Below is a small trained network, with its code and all its weights. Each question gives an input and a target symbol and asks what happens when units are switched off, that is, made to give their printed mean instead of their output.

import numpy as np


def w(rows, s, z=0):
    codes = np.array(rows[::2]) - 128.0
    scale = np.full(codes.shape[1], s)
    scale[-1] = z or s
    return codes * scale


def norm(h):
    return h / np.sqrt((h * h).mean(-1, keepdims=True) + 1e-5)


def f(y):
    return np.maximum(y, 0)


def softmax(a):
    e = np.exp(a - a.max(-1, keepdims=True))
    return e / e.sum(-1, keepdims=True)


def log_softmax(a):
    a = a - a.max(-1, keepdims=True)
    return a - np.log(np.exp(a).sum(-1, keepdims=True))


def net(x, mask):
    ids = ['Φαγδελμξτψω'.index(c) for c in x.split()]
    T = len(ids)
    res = E[ids] + P[:T]
    q, k, v = (norm(res) @ M[0].T for M in (Q, K, V))
    z = softmax(np.where(np.tri(T) > 0, q @ k.T / 2**0.5, -1e9)) @ v
    res = res + np.where(mask[0], z, O[0][:, -1]) @ O[0][:, :-1]
    y = f(norm(res) @ A[0][:, :-1].T + A[0][:, -1])
    res = res + np.where(mask[1:17], y, B[0][:, -1]) @ B[0][:, :-1]
    return log_softmax(norm(res)[-1] @ U[:, :-1].T + U[:, -1])


Q, K, V, O, A, B = {}, {}, {}, {}, {}, {}
E = w([
[143,180,121,153,35,92,98,102,52,116,81,159],'Φ',
[165,74,180,53,96,128,141,115,149,106,120,102],'α',
[167,133,191,95,127,194,131,95,116,147,153,146],'γ',
[134,135,176,11,155,89,175,101,96,99,147,107],'δ',
[194,157,106,32,116,91,162,116,186,104,136,152],'ε',
[126,115,218,160,115,108,188,157,157,116,121,112],'λ',
[114,197,192,110,140,119,160,96,190,112,140,151],'μ',
[138,97,124,139,123,51,77,112,122,143,189,149],'ξ',
[138,74,144,80,142,140,131,108,148,94,83,210],'τ',
[123,103,188,127,130,101,180,19,183,138,89,83],'ψ',
[146,108,175,84,166,135,187,153,130,120,97,105],'ω',
],0.012)
P = w([
[228,123,178,164,184,79,157,118,83,158,138,169],'0',
[202,117,185,136,169,97,130,115,110,121,127,147],'1',
[160,118,152,143,145,149,153,109,114,68,159,130],'2',
[68,124,160,117,119,170,153,128,133,84,165,137],'3',
[91,77,147,79,86,171,230,121,167,165,184,140],'4',
[15,105,211,2,52,137,178,170,215,232,170,162],'5',
],0.009)
Q[0] = w([
[166,222,59,187,148,164,114,131,80,97,21,101],'head 1',
[166,118,139,147,115,154,202,76,101,1,157,140],'head 1',
],0.0057)
K[0] = w([
[149,136,142,106,253,156,123,144,181,73,115,94],'head 1',
[37,136,150,133,102,134,44,162,113,58,143,110],'head 1',
],0.0061)
V[0] = w([
[128,174,137,109,2,133,167,107,78,130,61,148],'head 1',
[119,85,120,133,82,86,87,112,125,120,212,132],'head 1',
],0.0097)
O[0] = w([
[186,176,72,201,119,90,159,110,2,82,46,143,74],'head 1',
[172,93,134,155,78,136,33,148,131,28,89,56,253],'head 1',
],0.0098,0.0052)
A[0] = w([
[123,108,74,144,98,119,156,157,68,161,85,136,123],'neuron 1',
[122,157,130,91,111,109,127,89,119,141,169,133,74],'neuron 2',
[117,117,80,110,213,178,171,193,141,191,98,81,11],'neuron 3',
[157,107,158,100,87,160,82,150,157,86,86,76,103],'neuron 4',
[145,127,122,152,135,91,142,87,101,110,151,133,127],'neuron 5',
[95,143,117,132,128,121,127,95,163,157,161,165,146],'neuron 6',
[70,75,117,110,140,174,50,173,247,133,191,76,3],'neuron 7',
[134,130,106,91,186,100,146,145,118,146,162,98,77],'neuron 8',
[75,223,112,148,142,110,112,114,159,134,161,169,40],'neuron 9',
[135,149,129,118,130,182,108,130,107,162,164,138,104],'neuron 10',
[126,108,93,87,149,106,125,132,137,133,118,162,55],'neuron 11',
[160,138,65,83,117,111,131,176,186,124,156,130,126],'neuron 12',
[118,143,79,128,54,132,127,118,106,99,134,128,124],'neuron 13',
[114,116,159,123,116,113,157,161,143,106,163,114,100],'neuron 14',
[64,70,116,117,131,172,70,176,218,138,185,71,44],'neuron 15',
[152,150,60,167,165,109,68,127,100,147,130,116,57],'neuron 16',
],0.013,0.0043)
B[0] = w([
[83,157,132,76,114,141,153,120,188,117,184,138,143],'neuron 1',
[131,133,77,132,128,132,105,111,83,143,133,108,146],'neuron 2',
[167,161,103,110,129,213,128,166,196,125,44,100,140],'neuron 3',
[174,57,123,151,97,108,68,161,113,128,141,74,236],'neuron 4',
[82,110,105,127,122,150,103,132,146,147,131,106,147],'neuron 5',
[150,122,99,152,101,124,125,125,142,89,118,113,152],'neuron 6',
[74,233,151,82,157,64,102,119,216,4,168,140,254],'neuron 7',
[94,143,94,119,103,146,83,147,104,130,85,117,148],'neuron 8',
[163,89,51,113,116,93,182,174,132,129,178,117,135],'neuron 9',
[160,161,168,145,119,157,113,126,125,120,178,105,137],'neuron 10',
[110,89,126,138,114,135,82,108,108,88,137,175,136],'neuron 11',
[145,154,159,230,211,159,119,126,106,70,117,97,155],'neuron 12',
[77,94,161,99,79,137,171,144,167,163,139,110,145],'neuron 13',
[114,120,128,166,173,111,91,152,118,163,126,141,190],'neuron 14',
[110,219,135,120,155,77,104,95,179,40,161,128,238],'neuron 15',
[118,171,121,227,177,166,117,126,131,89,92,170,133],'neuron 16',
],0.012,0.016)
U = w([
[144,158,107,96,148,206,132,189,211,171,66,121,242],'Φ',
[218,211,97,240,152,87,142,104,38,71,7,143,172],'α',
[88,115,198,188,179,108,159,205,148,191,143,175,124],'γ',
[133,170,122,140,82,114,131,151,108,150,105,155,72],'δ',
[197,42,155,135,78,107,78,187,99,132,100,69,2],'ε',
[119,65,130,100,125,148,116,94,150,111,135,254,3],'λ',
[49,138,85,65,150,120,82,147,46,167,142,127,125],'μ',
[77,100,122,131,141,129,155,27,192,181,114,87,9],'ξ',
[118,196,153,101,136,70,91,135,200,68,158,115,229],'τ',
[159,124,30,123,125,87,186,176,140,150,197,142,229],'ψ',
[186,186,186,121,112,197,117,92,99,173,211,136,31],'ω',
],0.008,0.00089)

Each question gives the input, a string of symbols that net reads in full, and the target symbol t.
The units are the heads (2 rows each of Q, K, V and O) and the neurons (one row each of A and B). Each row of codes is followed by its name. A weight is (code - 128) times the scale printed after its matrix; where a second scale follows, it is the last column's (O, A, B and U).
mask holds one flag per unit, heads first, then neurons. A switched-off unit (its flag False) gives its mean, the last column of its rows in O or B, instead of its output. The means were averaged over made-up inputs and are rounded, as every weight is.
A unit's drop is (log p(t) with every unit on - log p(t) with that unit switched off) / (log p(t) with every unit on - log p(t) with every unit switched off).
The circuit of an input: a set's keep is (log p(t) with only the set's units on - log p(t) with every unit switched off) / (log p(t) with every unit on - log p(t) with every unit switched off). Starting from the 12 units with the biggest drops (on a tie, the unit counted first), units are removed one at a time, each time the one whose removal leaves the highest keep (on an exact tie, the one counted first), for as long as the keep stays at least 0.8.
circuit, biggest first: the units of the circuit, biggest drop first
top k neurons: the k neurons with the biggest drops, biggest first
drop of u: that unit's drop, to one decimal
input λ ψ δ λ τ μ, target ψ: top 3 neurons -> (neuron 9; neuron 7; neuron 15)
input μ μ δ ε, target α: circuit, biggest first -> (head 1; neuron 12; neuron 7)
input δ ω ω, target Φ: circuit, biggest first -> (head 1; neuron 3; neuron 7)
input Φ γ λ ξ μ, target ε: circuit, biggest first -> (head 1; neuron 7; neuron 15)
input δ Φ γ ε ξ δ, target ε: circuit, biggest first -> (head 1; neuron 7; neuron 15)
input γ δ Φ δ, target α: circuit, biggest first -> (head 1)
input δ Φ ω, target α: top 3 neurons -> (neuron 7; neuron 16; neuron 15)
input ε ω Φ, target ψ: circuit, biggest first -> (head 1; neuron 9; neuron 7)
input α ω μ δ, target μ: top 2 neurons -> (neuron 7; neuron 15)
input ε γ ξ λ ξ Φ, target ε: top 3 neurons -> (neuron 7; neuron 15; neuron 4)
input Φ ξ γ, target ε: top 2 neurons -> (neuron 7; neuron 15)
input ω δ α α ψ, target ξ: circuit, biggest first -> (head 1; neuron 7; neuron 4; neuron 15)
input γ γ ψ ω ω ω, target Φ: top 3 neurons -> (neuron 3; neuron 7; neuron 15)
input δ Φ ξ, target α: top 4 neurons -> (neuron 16; neuron 7; neuron 15; neuron 4)
input μ Φ ξ τ, target ε: top 2 neurons -> (neuron 7; neuron 15)
input ξ λ Φ ξ λ, target ε: drop of neuron 7 -> 0.7
input μ μ α, target ε: drop of neuron 7 -> 0.4
input α μ Φ ξ, target α: drop of neuron 7 -> 0.4
input λ Φ δ ξ ω, target ε: drop of head 1 -> 1.0
